Below is a small trained network, with its code and all its weights. Each question gives an input and a target symbol and asks what happens when units are switched off, that is, made to give their printed mean instead of their output.

import numpy as np


def w(rows, s, z=0):
    codes = np.array(rows[::2]) - 128.0
    scale = np.full(codes.shape[1], s)
    scale[-1] = z or s
    return codes * scale


def norm(h):
    return h / np.sqrt((h * h).mean(-1, keepdims=True) + 1e-5)


def f(y):
    return y / 2 * (1 + np.tanh(0.7978845608 * (y + 0.044715 * y**3)))


def softmax(a):
    e = np.exp(a - a.max(-1, keepdims=True))
    return e / e.sum(-1, keepdims=True)


def log_softmax(a):
    a = a - a.max(-1, keepdims=True)
    return a - np.log(np.exp(a).sum(-1, keepdims=True))


def net(x, mask):
    ids = ['αβγζηθλμξπστφψ'.index(c) for c in x.split()]
    T = len(ids)
    res = E[ids] + P[:T]
    u = 0
    for l in range(2):
        q, k, v = (norm(res) @ M[l].T for M in (Q, K, V))
        z = softmax(np.where(np.tri(T) > 0, q @ k.T / 3**0.5, -1e9)) @ v
        res = res + np.where(mask[u], z, O[l][:, -1]) @ O[l][:, :-1]
        u += 1
        y = f(norm(res) @ A[l][:, :-1].T + A[l][:, -1])
        res = res + np.where(mask[u : u + 4], y, B[l][:, -1]) @ B[l][:, :-1]
        u += 4
    return log_softmax(norm(res)[-1] @ U[:, :-1].T + U[:, -1])


Q, K, V, O, A, B = {}, {}, {}, {}, {}, {}
E = w([
[131,106,114,101,164,123,129,101],'α',
[108,140,115,109,135,161,140,126],'β',
[106,105,153,107,139,120,110,132],'γ',
[116,105,150,96,133,114,112,128],'ζ',
[91,104,44,165,33,187,150,6],'η',
[94,122,154,134,142,135,125,148],'θ',
[116,121,123,119,158,125,133,122],'λ',
[150,115,96,75,137,119,134,91],'μ',
[129,109,126,92,151,108,121,108],'ξ',
[97,116,159,92,108,143,120,142],'π',
[126,115,151,88,99,98,109,131],'σ',
[119,98,154,131,161,90,107,130],'τ',
[127,108,128,112,162,105,125,115],'φ',
[105,128,144,93,114,157,128,126],'ψ',
],0.024)
P = w([
[102,254,153,102,174,123,150,127],'0',
[154,103,110,118,141,175,205,226],'1',
[94,219,121,108,168,169,57,109],'2',
[143,72,172,134,143,184,226,136],'3',
[44,171,88,137,158,142,66,109],'4',
[128,35,66,154,112,211,134,187],'5',
[59,116,167,142,153,137,175,64],'6',
[102,101,36,170,117,198,31,159],'7',
[85,34,139,171,109,166,189,114],'8',
[34,121,95,55,217,214,58,149],'9',
],0.0086)
Q[0] = w([
[160,77,173,139,110,109,251,132],'0.h0',
[133,211,189,155,129,95,146,63],'0.h0',
[21,60,135,65,165,161,111,53],'0.h0',
],0.015)
K[0] = w([
[144,178,76,133,137,152,12,160],'0.h0',
[248,120,159,121,149,170,170,230],'0.h0',
[126,46,81,241,28,156,102,69],'0.h0',
],0.013)
V[0] = w([
[59,165,241,201,103,161,97,229],'0.h0',
[161,81,177,21,38,10,63,144],'0.h0',
[136,78,208,219,235,51,83,189],'0.h0',
],0.011)
O[0] = w([
[115,87,172,163,151,129,124,46,87],'0.h0',
[101,11,88,66,91,9,97,131,79],'0.h0',
[170,60,215,98,107,132,251,77,2],'0.h0',
],0.02,0.0099)
A[0] = w([
[126,84,207,80,72,107,206,67,133],'0.n0',
[187,157,109,56,71,163,238,148,249],'0.n1',
[60,42,143,142,86,97,57,9,1],'0.n2',
[36,59,23,145,141,113,60,162,207],'0.n3',
],0.011,0.0038)
B[0] = w([
[152,175,22,167,152,84,96,148,182],'0.n0',
[52,77,215,197,154,66,81,153,178],'0.n1',
[32,150,44,123,188,220,206,200,197],'0.n2',
[95,164,189,5,102,115,56,92,252],'0.n3',
],0.015,0.014)
Q[1] = w([
[240,77,169,118,162,85,242,142],'1.h0',
[198,43,107,48,162,1,20,75],'1.h0',
[219,228,80,187,151,150,102,180],'1.h0',
],0.0082)
K[1] = w([
[205,100,131,160,254,73,190,126],'1.h0',
[152,102,66,5,136,42,117,86],'1.h0',
[206,218,109,157,101,140,70,186],'1.h0',
],0.0093)
V[1] = w([
[74,168,117,185,26,186,153,169],'1.h0',
[92,101,187,90,158,153,106,130],'1.h0',
[141,119,148,211,1,192,149,141],'1.h0',
],0.0087)
O[1] = w([
[178,12,69,43,255,123,123,25,182],'1.h0',
[238,98,253,70,149,98,155,127,183],'1.h0',
[139,210,6,84,141,101,103,12,3],'1.h0',
],0.007,0.0056)
A[1] = w([
[78,61,165,23,94,61,141,142,47],'1.n0',
[166,163,234,113,183,168,138,75,52],'1.n1',
[96,9,152,123,87,115,200,28,254],'1.n2',
[67,162,88,64,129,100,79,231,78],'1.n3',
],0.014,0.0041)
B[1] = w([
[132,162,90,221,52,165,126,95,182],'1.n0',
[151,2,55,110,93,96,87,164,146],'1.n1',
[152,239,114,58,155,95,110,112,162],'1.n2',
[206,93,153,131,157,165,183,101,253],'1.n3',
],0.019,0.021)
U = w([
[114,216,53,244,135,171,72,107,126],'α',
[160,172,108,43,125,131,128,221,124],'β',
[135,220,177,87,116,88,192,71,205],'γ',
[138,148,218,93,147,131,31,65,131],'ζ',
[209,133,190,107,172,186,222,159,72],'η',
[69,129,30,110,203,87,182,164,83],'θ',
[123,24,74,171,148,169,90,157,64],'λ',
[29,125,172,92,140,200,185,78,180],'μ',
[155,143,51,176,81,194,230,110,55],'ξ',
[163,150,193,169,37,178,139,94,169],'π',
[64,141,170,188,132,81,116,160,253],'σ',
[55,126,73,110,63,83,87,84,214],'τ',
[129,144,119,134,130,142,139,114,93],'φ',
[176,106,106,150,173,132,120,2,110],'ψ',
],0.0083,0.0041)

Each question gives the input, a string of symbols that net reads in full, and the target symbol t.
The units are the heads (3 rows each of Q, K, V and O) and the neurons (one row each of A and B). Each row of codes is followed by its name. A weight is (code - 128) times the scale printed after its matrix; where a second scale follows, it is the last column's (O, A, B and U).
mask holds one flag per unit, layer by layer, with each layer's heads first. A switched-off unit (its flag False) gives its mean, the last column of its rows in O or B, instead of its output. The means were averaged over made-up inputs and are rounded, as every weight is.
A unit's drop is (log p(t) with every unit on - log p(t) with that unit switched off) / (log p(t) with every unit on - log p(t) with every unit switched off).
The circuit of an input: a set's keep is (log p(t) with only the set's units on - log p(t) with every unit switched off) / (log p(t) with every unit on - log p(t) with every unit switched off). Starting from all 10 units, units are removed one at a time, each time the one whose removal leaves the highest keep (on an exact tie, the one counted first), for as long as the keep stays at least 0.8.
units of the circuit, in order: the units of the circuit, biggest drop first
unit that matters most: the unit with the biggest drop
k most important neurons: the k neurons with the biggest drops, biggest first
k most important neurons of layer l: the k neurons of layer l with the biggest drops, biggest first
drop when u is switched off: that unit's drop, to one decimal
input α ψ ψ ξ π τ, target μ: 2 most important neurons	0.n2, 0.n3
input π ξ π τ π π φ ξ γ ζ, target θ: 4 most important neurons	0.n3, 0.n0, 0.n2, 1.n3
input φ α μ, target η: units of the circuit, in order	0.h0, 0.n1, 1.n3
input β λ ζ π θ, target μ: units of the circuit, in order	0.h0, 0.n2, 0.n3
input ψ φ τ, target σ: units of the circuit, in order	0.h0, 0.n1, 1.n3
input ψ π μ φ γ φ, target θ: 2 most important neurons of layer 0	0.n0, 0.n3
input λ τ λ π ζ σ α ξ τ π, target γ: most important neuron of layer 1	1.n2
input θ φ π ζ μ, target ξ: units of the circuit, in order	0.h0, 1.n0, 0.n2
input ξ σ ψ π, target ζ: units of the circuit, in order	0.h0, 0.n2, 0.n3
input θ θ π, target ψ: 3 most important neurons of layer 1	1.n1, 1.n2, 1.n3
input γ β ψ π π μ α α φ β, target σ: 3 most important neurons of layer 0	0.n1, 0.n2, 0.n3
input ζ β γ μ θ μ π ψ π, target ζ: units of the circuit, in order	0.n2, 0.n3
input β β τ τ ξ ζ μ μ, target β: units of the circuit, in order	0.h0, 1.n3
input μ μ π τ μ φ γ ξ, target θ: unit that matters most	0.h0
input ψ ξ π π ψ θ β α α σ, target η: units of the circuit, in order	0.h0, 1.n3
input β α π ψ λ ζ ζ β ζ π, target ξ: 2 most important neurons of layer 1	1.n0, 1.n3
input ξ ψ σ φ θ α ξ π θ τ, target ψ: units of the circuit, in order	0.h0, 1.n1, 1.n2
input ξ σ β π, target α: 3 most important neurons	0.n3, 1.n3, 0.n2
input σ π β π π π λ β, target λ: 3 most important neurons	1.n1, 1.n3, 0.n1
input φ τ σ ψ, target τ: units of the circuit, in order	0.h0
input φ β β θ φ α π μ, target μ: units of the circuit, in order	0.h0, 0.n2, 0.n3
input ψ σ β ζ ξ, target ξ: 3 most important neurons	1.n0, 0.n2, 0.n0
input β γ ζ λ μ γ ψ, target θ: 3 most important neurons of layer 0	0.n0, 0.n3, 0.n2
input π π ξ, target μ: drop when 0.n2 is switched off	0.9
input θ ζ σ ζ π, target ξ: drop when 0.h0 is switched off	1.2
input σ λ β α σ ξ, target τ: drop when 1.n0 is switched off	0.2
input μ μ λ π π, target μ: drop when 0.n3 is switched off	0.1
